Below are the code and all the weights of a small trained network. Each question names an input and a class and asks about switching units off, where a switched-off unit gives its printed mean instead of its output.

import numpy as np


def w(rows, s, z=0):
    codes = np.array(rows[::2]) - 128.0
    scale = np.full(codes.shape[1], s)
    scale[-1] = z or s
    return codes * scale


def f(y):
    return y / 2 * (1 + np.tanh(0.7978845608 * (y + 0.044715 * y**3)))


def log_softmax(a):
    a = a - a.max(-1, keepdims=True)
    return a - np.log(np.exp(a).sum(-1, keepdims=True))


def net(x, mask):
    res = np.array(x, float).reshape(1, 6) / 4 @ E
    y = f(res @ A[0][:, :-1].T + A[0][:, -1])
    res = res + np.where(mask, y, B[0][:, -1]) @ B[0][:, :-1]
    return log_softmax(res[-1] @ U[:, :-1].T + U[:, -1])


A, B = {}, {}
E = w([
[212,98,208,187],'x0',
[122,130,128,129],'x1',
[60,127,103,218],'x2',
[127,129,126,130],'x3',
[131,2,114,113],'x4',
[216,118,33,161],'x5',
],0.009)
A[0] = w([
[154,114,192,170,89],'neuron 0',
[178,135,80,165,138],'neuron 1',
[66,106,81,113,131],'neuron 2',
[134,86,127,90,91],'neuron 3',
[131,131,162,90,185],'neuron 4',
[100,129,185,118,105],'neuron 5',
[111,124,90,92,97],'neuron 6',
[78,120,145,161,152],'neuron 7',
[179,165,70,155,107],'neuron 8',
[97,144,170,112,111],'neuron 9',
[184,97,177,166,135],'neuron 10',
[157,109,142,38,125],'neuron 11',
[122,42,115,94,2],'neuron 12',
[126,123,174,138,80],'neuron 13',
[149,250,135,134,113],'neuron 14',
[178,129,88,135,106],'neuron 15',
[179,139,142,53,105],'neuron 16',
[128,105,151,216,137],'neuron 17',
[93,122,181,118,86],'neuron 18',
[104,147,86,90,80],'neuron 19',
[110,49,133,145,82],'neuron 20',
],0.013,0.0056)
B[0] = w([
[160,184,125,40,182],'neuron 0',
[61,81,91,43,233],'neuron 1',
[219,210,142,95,197],'neuron 2',
[155,94,151,156,150],'neuron 3',
[88,105,60,131,175],'neuron 4',
[113,66,101,96,171],'neuron 5',
[122,163,219,104,150],'neuron 6',
[133,112,63,135,188],'neuron 7',
[90,81,137,80,219],'neuron 8',
[121,77,107,86,173],'neuron 9',
[139,204,133,53,228],'neuron 10',
[169,153,74,179,194],'neuron 11',
[198,104,213,140,168],'neuron 12',
[105,127,129,71,137],'neuron 13',
[239,28,187,180,253],'neuron 14',
[73,85,152,76,198],'neuron 15',
[159,159,2,175,191],'neuron 16',
[187,171,92,103,214],'neuron 17',
[89,81,94,76,165],'neuron 18',
[219,150,235,36,162],'neuron 19',
[199,134,162,192,178],'neuron 20',
],0.0083,0.0072)
U = w([
[131,139,131,129,247],'0',
[164,254,195,40,42],'1',
[198,29,223,213,92],'2',
[53,17,89,48,45],'3',
[136,196,32,210,190],'4',
[121,149,123,152,211],'5',
[57,202,69,251,41],'6',
],0.0086,0.011)

Each question gives the input, the list of numbers given to net, and the class t.
The units are the neurons (one row each of A and B). Each row of codes is followed by its name. A weight is (code - 128) times the scale printed after its matrix; where a second scale follows, it is the last column's (A, B and U).
mask holds one flag per neuron, in row order. A switched-off neuron (its flag False) gives its mean, the last column of its row in B, instead of its output. The means were averaged over made-up inputs and are rounded, as every weight is.
A unit's drop is (log p(t) with every unit on - log p(t) with that unit switched off) / (log p(t) with every unit on - log p(t) with every unit switched off).
The circuit of an input: a set's keep is (log p(t) with only the set's units on - log p(t) with every unit switched off) / (log p(t) with every unit on - log p(t) with every unit switched off). Starting from the 12 units with the biggest drops (on a tie, the unit counted first), units are removed one at a time, each time the one whose removal leaves the highest keep (on an exact tie, the one counted first), for as long as the keep stays at least 0.8.
units of the circuit, in order: the units of the circuit, biggest drop first
top k neurons: the k neurons with the biggest drops, biggest first
drop of u: that unit's drop, to one decimal
input [-3,1,-8,4,-7,-2], class 4: top 2 neurons -> [neuron 16; neuron 11]
input [-5,5,1,1,-8,1], class 2: units of the circuit, in order -> [neuron 14]
input [8,-4,3,7,8,0], class 1: units of the circuit, in order -> [neuron 10; neuron 0]
input [-8,7,2,-5,-7,4], class 1: top 3 neurons -> [neuron 19; neuron 2; neuron 6]
input [3,-5,0,-2,-6,-6], class 2: top 2 neurons -> [neuron 14; neuron 1]
input [8,-5,-1,6,7,8], class 1: top 2 neurons -> [neuron 10; neuron 0]
input [5,1,6,6,5,8], class 3: top 3 neurons -> [neuron 1; neuron 15; neuron 8]
input [-2,-8,-8,-7,1,-2], class 4: units of the circuit, in order -> [neuron 16; neuron 11]
input [7,-6,5,-4,1,-7], class 1: top 3 neurons -> [neuron 0; neuron 10; neuron 17]
input [1,-5,-6,-3,-4,-5], class 4: units of the circuit, in order -> [neuron 16; neuron 11; neuron 4]
input [4,5,7,1,6,4], class 4: top 3 neurons -> [neuron 14; neuron 17; neuron 19]
input [-7,1,5,2,1,-5], class 1: top 2 neurons -> [neuron 2; neuron 19]
input [5,3,0,-4,0,7], class 3: units of the circuit, in order -> [neuron 1; neuron 8]
input [6,-2,7,-2,2,-4], class 4: units of the circuit, in order -> [neuron 17; neuron 14]
input [-2,-3,4,-5,-8,7], class 2: units of the circuit, in order -> [neuron 14]
input [-7,-3,4,5,-5,2], class 1: top 2 neurons -> [neuron 19; neuron 2]
input [8,-1,-3,2,6,4], class 1: top 2 neurons -> [neuron 10; neuron 0]
input [8,-7,4,-1,5,8], class 1: top 3 neurons -> [neuron 10; neuron 17; neuron 0]
input [0,0,-6,3,-7,-5], class 2: drop of neuron 14 -> 0.8
input [8,-5,-2,7,6,-8], class 1: units of the circuit, in order -> [neuron 10]
input [-1,4,-7,-6,-6,-4], class 4: drop of neuron 16 -> 0.5
